Each row is followed by its group and then its class within the group.
[ -3  16   5   5  -2 -11   9   2 -13  -3   4   2  -2   5  -8   5   3 -60
   3  -9   0   3  -6  19 -20 -10  37  17  -5   7   5 -14   3  10  -2  16
 -12   2  15] -> K.J
[-12  19   2  10  -2   2   0   5  -7   2   9   6  -6 -12  -5 -23  -1   3
   3   0   6 -22  -9  19  11  -4  30   3 -17 -14   8  11 -14  10  -2   8
  -4  -3   5] -> Q.F
[ -7  17   2   1  -3  -8  32  -6 -16  -5   5   4   2  -1  -1   1   3 -34
  -1  -5  -4   5   2   7  -2  -2  42  18  -4   5  -1   1   5  -2   4   7
  -7  -4  29] -> K.R
[ -5  12   3   2  -2 -15  19  11 -13  -5   4   2  -1  -2  -6  -4   1 -36
  -3  -8   0  -3  -1  12  -4  -6  46  24  -4   8  -1  -3   5  11   2   1
 -12   2  15] -> K.J
[ -3   5   0  -1  -5   5 -14 -13 -18  11   2   3   6   6   1   3   3 -14
  -1  -2   0 -20 -11   9   7  -3   6  -8  -4  -3   7  17   2  -1  -2   5
 -12   5  -2] -> K.J
[-14  27  -1   4  -2  -2  36   1 -25   0   8   6   6   6  -5   2   1 -16
  -4  -8  -4  -7  13  22  13 -11  60   9 -11 -10   5  11   4   6  -1  13
  -8  -2  26] -> K.R
[ -8  17  -6   0  -2  -2  34  14 -16  -1   4   1   6   2  -1   5   2  -8
  -7 -10  -6   0  -2   5  19  -4  51   9  -1  12  -5  24  12   1  -1  -7
  -9  -4  18] -> K.R
[  1  19   1   2  -4   7  30   3 -19   1   4   4  -4  -2  -4   4   7 -32
  -2 -11   5 -13  22  16  -4  -8  36  -2  -4  -6   1  -1  -4   4  -4  17
  -8  -4  20] -> Q.Y
[ -3  18   7   2   0   8  19  -9  -5  -5   6   4  -6  -8  -9  -6   9 -46
   9  -2   2 -11  -8  14 -21  -3  36   7  -7  -6   0  -5  -8   5  -4  11
  -4  -4  11] -> Q.F
[ -2  24   5   5  -4  -1  19 -16 -13   3   7   9  -3  -8  -8  -8   5 -53
   4  -5   4 -21   0  23 -13  -9  40   7  -7 -18   2   5 -14   0  -6  22
  -4  -4  19] -> Q.L
[-10  23   0  -1  -4  -5  15   3 -24   1   3   5  13  -1  -2   5   8 -23
  -1 -12  -3  -6   5  12   3 -10  34   8 -13   7   4   4   8   7  -1   3
 -13   2  21] -> K.R
[ -9   9   0   4  -5   8   2  -1 -10   9   1   2   5  -2   1 -26  -3  27
   0   3  -1 -15  10  13  20  -2   0 -10  -5 -25  10  11  -7   0  -2   9
  -1  -1   5] -> Q.F
[ -5  17   2   1  -2   4  18   4 -13   2   5   0   0   3  -3   7   1 -35
   1 -10  -5   3  13  19  -6  -2  29  11   3   0  -1 -11   6   7   2   8
  -7  -8  15] -> K.J
[ -6  15   6   7  -5 -12   4  -6 -33   2   6   7  -3  -2  -9   1   2 -60
   4  -9   2  -6 -16  38 -22  -6  53  26  -9  -5  13 -11  -6  13  -4  22
 -18   3  15] -> K.J
[  1  11   5  -7  -5  -1  17  -9 -17  10  -2   1   5   9  -5  16   6 -49
  -6  -5  -1   1   0  15  -2  -9  18   6   7  -4   8  19  -4  -7  -2  13
  -9  -2  25] -> K.J
[ -1  25   8   3  -1  -1  32   5 -12   1   4   3  -3 -11 -10   4   5 -35
   3  -7   0  -7   6  18 -17  -9  26  -1  -4  -4   2  -4  -8   4  -2  14
  -4  -8  29] -> Q.F
[ -6  20  -1   6  -5 -10  18   2 -19  -3  11   5   1  -5  -4  -5   0 -36
   4 -12  -3   1   7  23   1  -6  56  31 -13  -2   0  -8   7  16   4   8
 -12   3  27] -> K.R
[ -4  17   4   3  -3   4  20  13  -6   4   2   2   2  -4  -4  -9   2   1
  -1  -5   0 -20  28  14   5  -5  19   2  -3 -18  -1  -2 -10   5  -2  10
   2  -9  16] -> Q.F
[-2 20  3 -6 -2  8 36  9 -4 -4  2  1 -9  5 -6  2  3  2 -8 -4 -2 -7 20  9
  7 -4 33  3  4 -3 -5 14  6 -2 -1  2  2 -9 11] -> Q.L
[ -1  16   4  -2  -2  -5  36  -9 -18   0   3   2   1   5  -9  11   1 -56
  -1  -7  -4   3   3  19  -7  -3  50   8  -1   1  -4   4   6   1   7  10
  -9  -2  18] -> K.H
[ -5  13   1   3  -5   0  10   1 -17   3   6   3   7   9  -4   9   0 -56
   1 -14  -4   0  -2  17  -2  -5  34  18  -9   3   6  -1   7   7  -4  13
 -20   1  13] -> K.J
[ -8   9  -2   7  -1  10 -22   7  12   4   5   3   1  -4   0 -27  -5  20
   2   1   3 -23 -14   3  17   2  13  11  -9 -17   9  18  -9   5  -2   2
  -2  -2 -17] -> Q.L
[ -3  20   4  -4  -5  -7   6 -18 -27   1   5   6   3  -3  -7   7   4 -56
   1  -7  -3   2  -1  25 -13  -9  41  14  -9  -5   6  -3   4   5  -1  12
 -15   5  19] -> K.R
